Below are the code and all the weights of a small trained network. Each question names an input and a class and asks about switching units off, where a switched-off unit gives its printed mean instead of its output.

import numpy as np


def w(rows, s, z=0):
    codes = np.array(rows[::2]) - 128.0
    scale = np.full(codes.shape[1], s)
    scale[-1] = z or s
    return codes * scale


def f(y):
    return y / 2 * (1 + np.tanh(0.7978845608 * (y + 0.044715 * y**3)))


def log_softmax(a):
    a = a - a.max(-1, keepdims=True)
    return a - np.log(np.exp(a).sum(-1, keepdims=True))


def net(x, mask):
    res = np.array(x, float).reshape(1, 3) / 4 @ E
    y = f(res @ A[0][:, :-1].T + A[0][:, -1])
    res = res + np.where(mask, y, B[0][:, -1]) @ B[0][:, :-1]
    return log_softmax(res[-1] @ U[:, :-1].T + U[:, -1])


A, B = {}, {}
E = w([
[223,191,176,173],'x0',
[50,114,205,239],'x1',
[149,2,125,220],'x2',
],0.011)
A[0] = w([
[125,33,65,160,237],'N1',
[225,141,145,171,253],'N2',
[101,153,88,77,146],'N3',
[35,156,114,133,237],'N4',
[75,110,121,93,155],'N5',
[53,170,201,150,220],'N6',
[141,248,165,104,189],'N7',
[208,26,154,60,177],'N8',
],0.013,0.0046)
B[0] = w([
[97,50,120,11,243],'N1',
[231,83,153,184,228],'N2',
[111,207,58,156,210],'N3',
[83,201,147,125,210],'N4',
[49,185,99,199,182],'N5',
[110,127,254,88,223],'N6',
[241,219,164,31,255],'N7',
[175,96,43,137,208],'N8',
],0.0092,0.012)
U = w([
[90,168,143,157,2],'0',
[172,188,173,64,80],'1',
[186,122,162,207,137],'2',
[150,23,86,89,229],'3',
[12,134,212,125,209],'4',
[93,193,74,124,155],'5',
],0.011,0.003)

Each question gives the input, the list of numbers given to net, and the class t.
The units are the neurons (one row each of A and B). Each row of codes is followed by its name. A weight is (code - 128) times the scale printed after its matrix; where a second scale follows, it is the last column's (A, B and U).
mask holds one flag per neuron, in row order. A switched-off neuron (its flag False) gives its mean, the last column of its row in B, instead of its output. The means were averaged over made-up inputs and are rounded, as every weight is.
A unit's drop is (log p(t) with every unit on - log p(t) with that unit switched off) / (log p(t) with every unit on - log p(t) with every unit switched off).
The circuit of an input: a set's keep is (log p(t) with only the set's units on - log p(t) with every unit switched off) / (log p(t) with every unit on - log p(t) with every unit switched off). Starting from all 8 units, units are removed one at a time, each time the one whose removal leaves the highest keep (on an exact tie, the one counted first), for as long as the keep stays at least 0.8.
units of the circuit, in order: the units of the circuit, biggest drop first
unit that matters most: the unit with the biggest drop
k most important neurons: the k neurons with the biggest drops, biggest first
drop of u: that unit's drop, to one decimal
input [3,3,6], class 3: unit that matters most => N1
input [0,4,-3], class 4: 3 most important neurons => N2, N6, N8
input [-6,0,-6], class 5: units of the circuit, in order => N3, N5
input [-7,-7,-1], class 5: 2 most important neurons => N3, N5
input [-3,0,1], class 4: units of the circuit, in order => N2, N7
input [-2,2,1], class 4: units of the circuit, in order => N7, N8
input [-7,-1,-4], class 5: 2 most important neurons => N3, N6
input [1,4,0], class 4: units of the circuit, in order => N7, N6
input [-8,3,5], class 4: 2 most important neurons => N4, N5
input [-8,0,2], class 4: 2 most important neurons => N5, N4
input [2,7,6], class 4: 2 most important neurons => N6, N8
input [7,-1,4], class 2: 2 most important neurons => N2, N1
input [-1,-7,-1], class 5: 4 most important neurons => N3, N1, N6, N2
input [8,-8,6], class 3: units of the circuit, in order => N8
input [-7,0,2], class 4: drop of N4 => 0.5
input [-4,0,-4], class 5: drop of N8 => -0.1
input [-4,-8,-1], class 5: drop of N3 => 0.4
input [2,2,3], class 3: drop of N8 => -0.1
